Below are the code and all the weights of a small trained network. Each question names an input and a class and asks about switching units off, where a switched-off unit gives its printed mean instead of its output.

import numpy as np


def w(rows, s, z=0):
    codes = np.array(rows[::2]) - 128.0
    scale = np.full(codes.shape[1], s)
    scale[-1] = z or s
    return codes * scale


def f(y):
    return y / 2 * (1 + np.tanh(0.7978845608 * (y + 0.044715 * y**3)))


def log_softmax(a):
    a = a - a.max(-1, keepdims=True)
    return a - np.log(np.exp(a).sum(-1, keepdims=True))


def net(x, mask):
    res = np.array(x, float).reshape(1, 8) / 4 @ E
    y = f(res @ A[0][:, :-1].T + A[0][:, -1])
    res = res + np.where(mask, y, B[0][:, -1]) @ B[0][:, :-1]
    return log_softmax(res[-1] @ U[:, :-1].T + U[:, -1])


A, B = {}, {}
E = w([
[215,142,63],'x0',
[136,126,143],'x1',
[117,130,110],'x2',
[120,129,114],'x3',
[148,123,162],'x4',
[120,130,114],'x5',
[119,11,123],'x6',
[118,130,112],'x7',
],0.011)
A[0] = w([
[118,210,158,249],'n1',
[171,85,79,203],'n2',
[123,202,116,250],'n3',
[27,103,156,254],'n4',
[34,177,112,235],'n5',
[88,89,151,205],'n6',
[112,155,163,104],'n7',
[208,145,97,205],'n8',
[165,8,102,219],'n9',
],0.015,0.0051)
B[0] = w([
[255,183,153,239],'n1',
[54,91,46,191],'n2',
[233,155,82,229],'n3',
[132,194,231,242],'n4',
[170,128,200,215],'n5',
[64,228,227,192],'n6',
[146,139,152,150],'n7',
[221,37,11,209],'n8',
[9,54,164,248],'n9',
],0.0096,0.011)
U = w([
[162,181,129,253],'0',
[37,146,146,59],'1',
[183,114,10,105],'2',
[62,21,45,42],'3',
],0.013,0.0033)

Each question gives the input, the list of numbers given to net, and the class t.
The units are the neurons (one row each of A and B). Each row of codes is followed by its name. A weight is (code - 128) times the scale printed after its matrix; where a second scale follows, it is the last column's (A, B and U).
mask holds one flag per neuron, in row order. A switched-off neuron (its flag False) gives its mean, the last column of its row in B, instead of its output. The means were averaged over made-up inputs and are rounded, as every weight is.
A unit's drop is (log p(t) with every unit on - log p(t) with that unit switched off) / (log p(t) with every unit on - log p(t) with every unit switched off).
The circuit of an input: a set's keep is (log p(t) with only the set's units on - log p(t) with every unit switched off) / (log p(t) with every unit on - log p(t) with every unit switched off). Starting from all 9 units, units are removed one at a time, each time the one whose removal leaves the highest keep (on an exact tie, the one counted first), for as long as the keep stays at least 0.8.
circuit, biggest first: the units of the circuit, biggest drop first
most important unit: the unit with the biggest drop
top k neurons: the k neurons with the biggest drops, biggest first
drop of u: that unit's drop, to one decimal
input [-2,3,0,-8,5,5,1,-5], class 1: most important unit => n3
input [1,-2,5,-3,-5,-8,-6,-8], class 2: circuit, biggest first => n4, n6
input [8,3,7,1,2,1,1,2], class 3: circuit, biggest first => n1, n2
input [1,4,-2,-2,-5,0,-3,8], class 2: top 2 neurons => n4, n6
input [-8,7,8,5,-4,8,-1,-7], class 0: top 3 neurons => n9, n5, n2
input [0,3,8,1,-2,4,6,-4], class 1: top 4 neurons => n8, n6, n4, n3
input [8,-3,-5,2,-2,8,1,8], class 3: top 2 neurons => n1, n2
input [-4,3,-7,0,-4,5,2,1], class 1: top 2 neurons => n1, n3
input [-3,-8,3,-7,6,1,1,2], class 1: top 2 neurons => n3, n1
input [7,0,4,-2,5,-5,-6,0], class 2: drop of n5 => 0.0
input [8,6,-5,-6,1,7,0,1], class 2: drop of n1 => -0.1
input [0,0,6,-4,-5,0,4,-3], class 1: drop of n3 => 0.1
